Below are the code and all the weights of a small trained network. Each question names an input and a class and asks about switching units off, where a switched-off unit gives its printed mean instead of its output.

import numpy as np


def w(rows, s, z=0):
    codes = np.array(rows[::2]) - 128.0
    scale = np.full(codes.shape[1], s)
    scale[-1] = z or s
    return codes * scale


def norm(h):
    return h / np.sqrt((h * h).mean(-1, keepdims=True) + 1e-5)


def f(y):
    return y / 2 * (1 + np.tanh(0.7978845608 * (y + 0.044715 * y**3)))


def log_softmax(a):
    a = a - a.max(-1, keepdims=True)
    return a - np.log(np.exp(a).sum(-1, keepdims=True))


def net(x, mask):
    res = np.array(x, float).reshape(1, 6) / 4 @ E
    u = 0
    for l in range(4):
        y = f(norm(res) @ A[l][:, :-1].T + A[l][:, -1])
        res = res + np.where(mask[u : u + 4], y, B[l][:, -1]) @ B[l][:, :-1]
        u += 4
    return log_softmax(norm(res)[-1] @ U[:, :-1].T + U[:, -1])


A, B = {}, {}
E = w([
[51,33,139,23,117,67,168],'x0',
[128,128,129,130,128,127,131],'x1',
[112,242,118,76,91,111,254],'x2',
[129,126,123,120,123,140,126],'x3',
[250,108,128,46,184,81,136],'x4',
[129,127,125,123,126,136,126],'x5',
],0.0084)
A[0] = w([
[42,182,120,115,165,139,221,33],'L0N1',
[27,3,111,65,131,83,167,185],'L0N2',
[123,104,76,137,148,181,30,253],'L0N3',
[219,93,145,69,185,119,134,131],'L0N4',
],0.0053,0.0038)
B[0] = w([
[48,204,229,99,119,130,152,149],'L0N1',
[84,32,241,144,30,66,83,244],'L0N2',
[141,82,195,223,68,75,121,252],'L0N3',
[185,125,3,118,168,49,66,188],'L0N4',
],0.0055,0.0047)
A[1] = w([
[169,121,104,209,137,168,71,83],'L1N1',
[156,249,121,139,147,164,156,166],'L1N2',
[35,166,158,197,63,177,117,252],'L1N3',
[100,106,113,81,105,108,211,62],'L1N4',
],0.011,0.0041)
B[1] = w([
[129,243,197,52,207,141,139,196],'L1N1',
[164,33,2,176,26,50,120,200],'L1N2',
[90,74,111,104,213,161,232,248],'L1N3',
[103,225,138,101,128,154,22,149],'L1N4',
],0.0098,0.012)
A[2] = w([
[50,211,196,129,130,220,193,170],'L2N1',
[182,219,167,131,32,77,12,252],'L2N2',
[26,148,131,191,160,146,26,120],'L2N3',
[205,254,142,46,119,92,60,119],'L2N4',
],0.008,0.0037)
B[2] = w([
[198,128,74,1,160,72,19,254],'L2N1',
[119,169,231,208,95,9,49,247],'L2N2',
[192,111,68,95,131,209,210,151],'L2N3',
[80,209,223,204,50,174,130,244],'L2N4',
],0.0076,0.0051)
A[3] = w([
[123,160,137,119,97,142,83,3],'L3N1',
[162,201,171,171,254,144,137,96],'L3N2',
[36,218,158,26,79,94,140,91],'L3N3',
[20,59,166,156,134,194,146,27],'L3N4',
],0.0099,0.0048)
B[3] = w([
[242,131,133,166,129,113,125,117],'L3N1',
[88,177,89,64,163,216,136,253],'L3N2',
[204,208,97,150,252,245,127,209],'L3N3',
[255,143,137,190,26,247,78,203],'L3N4',
],0.0094,0.0052)
U = w([
[109,160,100,51,224,229,153,252],'0',
[162,253,202,149,157,101,54,154],'1',
[84,83,17,164,114,111,237,102],'2',
[179,155,63,189,12,37,95,41],'3',
[108,13,173,162,55,203,134,74],'4',
[116,41,188,101,130,4,71,115],'5',
],0.018,0.002)

Each question gives the input, the list of numbers given to net, and the class t.
The units are the neurons (one row each of A and B). Each row of codes is followed by its name. A weight is (code - 128) times the scale printed after its matrix; where a second scale follows, it is the last column's (A, B and U).
mask holds one flag per neuron, layer by layer. A switched-off neuron (its flag False) gives its mean, the last column of its row in B, instead of its output. The means were averaged over made-up inputs and are rounded, as every weight is.
A unit's drop is (log p(t) with every unit on - log p(t) with that unit switched off) / (log p(t) with every unit on - log p(t) with every unit switched off).
The circuit of an input: a set's keep is (log p(t) with only the set's units on - log p(t) with every unit switched off) / (log p(t) with every unit on - log p(t) with every unit switched off). Starting from the 12 units with the biggest drops (on a tie, the unit counted first), units are removed one at a time, each time the one whose removal leaves the highest keep (on an exact tie, the one counted first), for as long as the keep stays at least 0.8.
units of the circuit, in order: the units of the circuit, biggest drop first
unit that matters most: the unit with the biggest drop
k most important neurons: the k neurons with the biggest drops, biggest first
k most important neurons of layer l: the k neurons of layer l with the biggest drops, biggest first
input [1,7,1,0,4,6], class 1: units of the circuit, in order : [L1N3]
input [8,-7,3,0,8,7], class 1: units of the circuit, in order : [L1N3 L1N4]
input [1,-4,-1,7,7,0], class 5: 4 most important neurons : [L1N1 L1N4 L1N3 L3N3]
input [0,2,6,8,-2,-3], class 2: 2 most important neurons : [L1N2 L1N1]
input [7,-6,6,-2,1,-6], class 1: units of the circuit, in order : [L1N4 L1N3]
input [2,-1,0,-1,3,-1], class 5: 2 most important neurons : [L1N1 L0N4]
input [0,7,4,-6,-4,4], class 2: 3 most important neurons : [L1N2 L1N1 L0N2]
input [5,7,-1,7,0,3], class 4: 3 most important neurons : [L0N2 L1N1 L2N1]
input [4,4,0,-3,-1,-3], class 4: 2 most important neurons : [L0N2 L1N1]
input [8,1,2,8,-8,4], class 0: 2 most important neurons of layer 1 : [L1N2 L1N4]
input [8,-2,3,6,7,-6], class 1: units of the circuit, in order : [L1N3 L1N4]
input [-1,-4,1,-7,5,1], class 3: 3 most important neurons : [L1N1 L1N3 L0N2]
input [-3,3,1,-7,-3,-5], class 2: 2 most important neurons : [L1N2 L0N2]
input [0,2,-7,5,6,-3], class 1: units of the circuit, in order : [L1N3 L1N2]
input [2,5,4,-8,1,-3], class 1: unit that matters most : L1N4
input [0,-4,4,2,-7,7], class 2: 3 most important neurons of layer 1 : [L1N1 L1N2 L1N3]
input [3,0,0,-7,2,3], class 5: 3 most important neurons : [L0N2 L1N1 L1N3]
input [-5,-6,8,-7,-2,6], class 2: units of the circuit, in order : [L1N2 L1N3]
input [8,2,8,6,6,-4], class 1: units of the circuit, in order : [L1N3 L1N4]
input [-6,-2,4,3,-7,5], class 2: unit that matters most : L1N2
